Below are the code and all the weights of a small trained network. Each question names an input and a class and asks about switching units off, where a switched-off unit gives its printed mean instead of its output.

import numpy as np


def w(rows, s, z=0):
    codes = np.array(rows[::2]) - 128.0
    scale = np.full(codes.shape[1], s)
    scale[-1] = z or s
    return codes * scale


def f(y):
    return np.maximum(y, 0)


def log_softmax(a):
    a = a - a.max(-1, keepdims=True)
    return a - np.log(np.exp(a).sum(-1, keepdims=True))


def net(x, mask):
    res = np.array(x, float).reshape(1, 8) / 4 @ E
    y = f(res @ A[0][:, :-1].T + A[0][:, -1])
    res = res + np.where(mask, y, B[0][:, -1]) @ B[0][:, :-1]
    return log_softmax(res[-1] @ U[:, :-1].T + U[:, -1])


A, B = {}, {}
E = w([
[135,93,203,116,169,171,221,157],'x0',
[133,125,128,133,124,128,131,132],'x1',
[145,173,39,126,229,65,180,200],'x2',
[117,125,134,117,137,131,122,132],'x3',
[118,49,101,202,235,152,206,2],'x4',
[216,64,102,45,77,59,183,65],'x5',
[199,172,201,142,171,102,68,115],'x6',
[115,129,133,126,128,115,126,125],'x7',
],0.0076)
A[0] = w([
[140,163,37,133,242,46,156,217,53],'n0',
[46,97,69,92,108,196,175,110,222],'n1',
[133,171,176,144,166,115,96,81,230],'n2',
[65,169,131,197,173,182,106,157,76],'n3',
[170,155,111,165,140,82,54,98,193],'n4',
[121,117,155,115,102,135,141,219,183],'n5',
[60,128,23,137,95,107,78,102,197],'n6',
[127,158,158,161,71,153,123,76,193],'n7',
[35,176,122,185,157,151,124,145,39],'n8',
[110,87,179,117,171,130,185,163,211],'n9',
[108,136,155,190,176,186,84,198,44],'n10',
[93,143,152,145,100,175,102,92,20],'n11',
[193,89,114,67,123,71,153,78,27],'n12',
[105,63,87,194,234,154,158,2,45],'n13',
[84,161,129,204,139,149,104,162,3],'n14',
[177,149,109,60,104,134,123,169,33],'n15',
],0.0086,0.0051)
B[0] = w([
[63,25,248,252,50,154,86,131,219],'n0',
[206,81,155,185,212,152,140,177,218],'n1',
[200,99,136,153,192,187,157,173,191],'n2',
[154,89,72,73,99,82,188,47,196],'n3',
[160,156,113,130,223,163,180,133,190],'n4',
[144,208,95,155,175,144,81,169,194],'n5',
[230,189,171,137,226,140,160,143,203],'n6',
[127,87,166,218,126,140,97,169,185],'n7',
[127,78,115,55,80,78,213,119,180],'n8',
[187,163,144,107,221,136,140,131,196],'n9',
[122,128,54,68,78,83,193,115,185],'n10',
[93,94,165,165,72,68,145,85,150],'n11',
[124,67,83,68,77,75,192,69,179],'n12',
[26,254,69,87,46,174,38,201,244],'n13',
[84,116,93,100,68,103,183,46,164],'n14',
[76,182,119,104,67,80,112,97,156],'n15',
],0.0079,0.011)
U = w([
[22,254,58,45,17,154,26,222,80],'0',
[104,70,54,32,20,67,246,30,14],'1',
[142,140,121,131,157,161,156,153,254],'2',
[70,40,224,216,50,158,99,103,96],'3',
[181,142,106,128,209,161,170,176,107],'4',
[168,184,123,115,219,154,183,150,77],'5',
[140,143,108,126,174,142,145,154,172],'6',
],0.0079,0.0052)

Each question gives the input, the list of numbers given to net, and the class t.
The units are the neurons (one row each of A and B). Each row of codes is followed by its name. A weight is (code - 128) times the scale printed after its matrix; where a second scale follows, it is the last column's (A, B and U).
mask holds one flag per neuron, in row order. A switched-off neuron (its flag False) gives its mean, the last column of its row in B, instead of its output. The means were averaged over made-up inputs and are rounded, as every weight is.
A unit's drop is (log p(t) with every unit on - log p(t) with that unit switched off) / (log p(t) with every unit on - log p(t) with every unit switched off).
The circuit of an input: a set's keep is (log p(t) with only the set's units on - log p(t) with every unit switched off) / (log p(t) with every unit on - log p(t) with every unit switched off). Starting from the 12 units with the biggest drops (on a tie, the unit counted first), units are removed one at a time, each time the one whose removal leaves the highest keep (on an exact tie, the one counted first), for as long as the keep stays at least 0.8.
circuit, biggest first: the units of the circuit, biggest drop first
k most important neurons: the k neurons with the biggest drops, biggest first
drop of u: that unit's drop, to one decimal
input [-8,0,0,4,-1,5,2,-2], class 5: circuit, biggest first => (n6, n4)
input [-5,-6,7,-6,2,-3,-5,-2], class 3: circuit, biggest first => (n0)
input [4,4,6,2,-5,-2,3,-5], class 3: 3 most important neurons => (n0, n13, n6)
input [-7,3,5,0,7,-5,4,-3], class 0: 3 most important neurons => (n13, n1, n9)
input [-7,3,2,6,-4,5,-2,-6], class 5: 3 most important neurons => (n13, n6, n4)
input [-6,4,2,-1,8,-8,-1,-2], class 0: 2 most important neurons => (n13, n12)
input [-8,-2,2,1,-4,2,-1,4], class 5: 3 most important neurons => (n13, n6, n4)
input [3,-7,2,4,7,8,7,7], class 1: 2 most important neurons => (n12, n5)
input [4,0,4,-4,-7,-8,7,1], class 1: circuit, biggest first => (n10, n3, n14)
input [-5,1,8,-4,8,3,6,3], class 0: 2 most important neurons => (n13, n1)
input [3,6,-2,7,-1,4,-7,2], class 4: circuit, biggest first => (n1, n0)
input [2,-6,-5,7,5,-2,-8,-1], class 4: 2 most important neurons => (n1, n0)
input [-6,1,5,7,6,-7,-6,-3], class 1: 3 most important neurons => (n3, n8, n14)
input [-2,-1,-5,-4,3,-7,-6,-7], class 1: most important neuron => (n3)
input [-5,2,-4,3,-3,5,6,2], class 4: 3 most important neurons => (n13, n0, n4)
input [-4,-8,-7,2,-4,2,-3,-7], class 2: circuit, biggest first => (n0, n13)
input [0,4,1,-5,5,-8,-4,-5], class 1: drop of n3 => 0.3
input [-8,6,0,-4,-7,2,-7,-6], class 5: drop of n6 => 0.7
input [0,-5,-1,6,-3,4,-6,-6], class 4: drop of n5 => 0.0
input [-8,3,-8,7,-6,0,6,3], class 3: circuit, biggest first => (n13)
